Below are the code and all the weights of a small trained network. Each question names an input and a class and asks about switching units off, where a switched-off unit gives its printed mean instead of its output.

import numpy as np


def w(rows, s, z=0):
    codes = np.array(rows[::2]) - 128.0
    scale = np.full(codes.shape[1], s)
    scale[-1] = z or s
    return codes * scale


def f(y):
    return np.maximum(y, 0)


def log_softmax(a):
    a = a - a.max(-1, keepdims=True)
    return a - np.log(np.exp(a).sum(-1, keepdims=True))


def net(x, mask):
    res = np.array(x, float).reshape(1, 8) / 4 @ E
    y = f(res @ A[0][:, :-1].T + A[0][:, -1])
    res = res + np.where(mask, y, B[0][:, -1]) @ B[0][:, :-1]
    return log_softmax(res[-1] @ U[:, :-1].T + U[:, -1])


A, B = {}, {}
E = w([
[40,59,40,162,190,103,204],'x0',
[2,153,152,184,83,128,41],'x1',
[153,186,71,213,35,217,192],'x2',
[127,129,128,123,129,127,129],'x3',
[89,213,66,45,195,233,125],'x4',
[90,195,221,154,160,94,213],'x5',
[129,130,126,129,131,129,129],'x6',
[132,128,128,130,132,130,125],'x7',
],0.0064)
A[0] = w([
[230,128,72,70,196,123,219,89],'N0',
[151,191,87,193,58,166,146,89],'N1',
[59,225,109,61,183,193,139,88],'N2',
[61,59,45,161,152,104,175,63],'N3',
[128,120,88,199,23,119,166,87],'N4',
[108,62,174,57,178,83,71,47],'N5',
[157,74,48,139,71,78,70,142],'N6',
[86,174,69,50,163,199,112,34],'N7',
[33,129,113,126,91,167,58,114],'N8',
[53,158,129,139,120,158,80,75],'N9',
[38,47,25,186,198,117,190,92],'N10',
[131,78,64,78,145,137,53,110],'N11',
[86,234,95,52,194,188,125,80],'N12',
[80,214,211,136,173,74,199,251],'N13',
[96,96,34,141,197,90,216,94],'N14',
[199,211,208,61,49,133,50,233],'N15',
[113,107,156,36,179,58,90,46],'N16',
[172,103,80,97,88,144,53,224],'N17',
[22,113,117,155,110,145,104,105],'N18',
[231,78,140,58,152,173,187,111],'N19',
[58,152,147,161,117,142,69,28],'N20',
[141,48,22,69,78,157,52,130],'N21',
[43,110,170,190,54,81,74,98],'N22',
[195,72,132,135,133,106,178,118],'N23',
[138,193,110,171,103,184,222,97],'N24',
[154,137,100,187,83,226,169,29],'N25',
[170,126,116,198,31,113,147,74],'N26',
[117,134,72,159,101,172,148,149],'N27',
[84,95,160,2,174,89,89,43],'N28',
[99,66,179,189,46,71,97,138],'N29',
[213,77,133,162,137,83,169,130],'N30',
[124,86,221,126,172,19,101,136],'N31',
],0.0073,0.0023)
B[0] = w([
[125,162,66,26,24,99,41,220],'N0',
[84,52,107,173,140,212,83,196],'N1',
[172,119,56,152,140,57,216,218],'N2',
[173,194,216,163,210,115,65,213],'N3',
[115,28,84,167,169,195,129,185],'N4',
[65,38,76,162,153,218,70,204],'N5',
[84,169,170,202,95,83,229,191],'N6',
[223,118,33,175,221,67,197,205],'N7',
[197,170,80,37,54,78,93,199],'N8',
[180,154,65,52,83,88,58,176],'N9',
[112,218,238,177,189,110,53,254],'N10',
[31,61,156,207,68,152,217,194],'N11',
[159,124,76,180,191,64,225,221],'N12',
[62,135,178,179,36,104,228,229],'N13',
[118,201,222,109,141,91,31,226],'N14',
[172,188,233,219,212,142,97,242],'N15',
[82,29,88,154,109,190,71,197],'N16',
[91,173,210,180,135,46,201,203],'N17',
[176,189,135,31,77,83,53,189],'N18',
[166,183,141,35,45,121,26,200],'N19',
[172,157,60,43,49,136,53,171],'N20',
[59,182,203,200,32,52,234,222],'N21',
[199,183,3,25,84,34,81,206],'N22',
[205,164,57,54,113,77,109,175],'N23',
[71,49,98,131,69,181,109,208],'N24',
[79,62,92,133,152,211,24,195],'N25',
[111,56,93,153,215,187,133,178],'N26',
[77,66,156,166,150,173,132,185],'N27',
[87,56,77,141,112,239,83,205],'N28',
[201,176,24,107,188,46,179,205],'N29',
[194,183,10,53,131,56,146,183],'N30',
[85,41,77,205,133,196,176,224],'N31',
],0.0055,0.0079)
U = w([
[163,182,34,1,48,108,40,23],'0',
[162,107,49,159,166,84,193,206],'1',
[44,13,90,159,139,237,73,29],'2',
[58,148,190,182,46,101,212,254],'3',
[151,194,230,167,185,143,41,160],'4',
],0.0064,0.0027)

Each question gives the input, the list of numbers given to net, and the class t.
The units are the neurons (one row each of A and B). Each row of codes is followed by its name. A weight is (code - 128) times the scale printed after its matrix; where a second scale follows, it is the last column's (A, B and U).
mask holds one flag per neuron, in row order. A switched-off neuron (its flag False) gives its mean, the last column of its row in B, instead of its output. The means were averaged over made-up inputs and are rounded, as every weight is.
A unit's drop is (log p(t) with every unit on - log p(t) with that unit switched off) / (log p(t) with every unit on - log p(t) with every unit switched off).
The circuit of an input: a set's keep is (log p(t) with only the set's units on - log p(t) with every unit switched off) / (log p(t) with every unit on - log p(t) with every unit switched off). Starting from the 12 units with the biggest drops (on a tie, the unit counted first), units are removed one at a time, each time the one whose removal leaves the highest keep (on an exact tie, the one counted first), for as long as the keep stays at least 0.8.
units of the circuit, in order: the units of the circuit, biggest drop first
top k neurons: the k neurons with the biggest drops, biggest first
drop of u: that unit's drop, to one decimal
input [8,-2,4,8,2,-7,-8,-3], class 4: top 4 neurons	N10, N3, N14, N13
input [-6,0,5,4,2,-7,4,-3], class 3: top 2 neurons	N21, N17
input [8,-7,-3,2,-1,-8,8,-5], class 3: units of the circuit, in order	N21, N11
input [-8,-6,5,-1,5,-4,2,1], class 4: units of the circuit, in order	N15
input [5,8,-6,5,5,-8,-6,-5], class 0: top 3 neurons	N8, N18, N9
input [-3,3,-6,5,-6,0,0,-1], class 1: top 2 neurons	N29, N22
input [-5,2,5,-3,1,-6,1,0], class 3: units of the circuit, in order	N21, N17
input [1,7,6,-3,-1,-7,5,-6], class 0: top 2 neurons	N8, N22
input [1,6,2,2,7,-1,4,-1], class 1: top 2 neurons	N12, N7
input [-3,2,-7,3,7,0,6,7], class 1: top 3 neurons	N12, N2, N7
input [2,-8,-4,-6,-8,-4,-7,4], class 0: units of the circuit, in order	N19, N0
input [8,4,6,2,6,0,2,5], class 4: top 3 neurons	N10, N3, N14
input [-7,-5,2,-8,7,5,-4,-2], class 1: top 3 neurons	N12, N2, N10
input [1,7,7,-2,-8,-6,3,-7], class 1: units of the circuit, in order	N29
input [8,-7,4,6,-6,-7,-7,-4], class 4: top 2 neurons	N10, N3
input [7,-6,-2,-8,2,4,-2,0], class 4: units of the circuit, in order	N10, N14
input [2,5,4,0,6,-6,4,5], class 1: units of the circuit, in order	N7, N12
input [5,-5,6,-1,-7,-8,6,0], class 3: top 2 neurons	N21, N6
input [-6,-6,-2,5,7,3,7,-3], class 1: top 3 neurons	N12, N2, N7
input [8,7,-4,5,-7,-3,4,-7], class 4: units of the circuit, in order	N10
input [8,7,-2,2,0,1,-3,1], class 4: top 3 neurons	N10, N3, N0
input [7,4,-8,0,2,2,-6,4], class 2: top 4 neurons	N28, N5, N16, N31
input [-2,-8,-4,7,3,1,0,-8], class 0: top 2 neurons	N0, N19
input [-8,-4,-5,5,6,8,-2,-2], class 3: drop of N30	0.1
input [-7,-4,4,7,-6,-7,4,-8], class 3: drop of N7	0.2
input [-3,2,-4,-3,1,-4,3,2], class 2: drop of N21	-0.3
input [2,8,-5,-8,-2,4,6,-6], class 0: drop of N22	0.1
input [2,5,1,-4,6,-8,-6,3], class 3: units of the circuit, in order	N21
input [-5,0,4,5,4,-5,3,5], class 3: units of the circuit, in order	N21, N17
input [-2,3,-3,-4,4,-7,4,-8], class 3: units of the circuit, in order	N21, N11
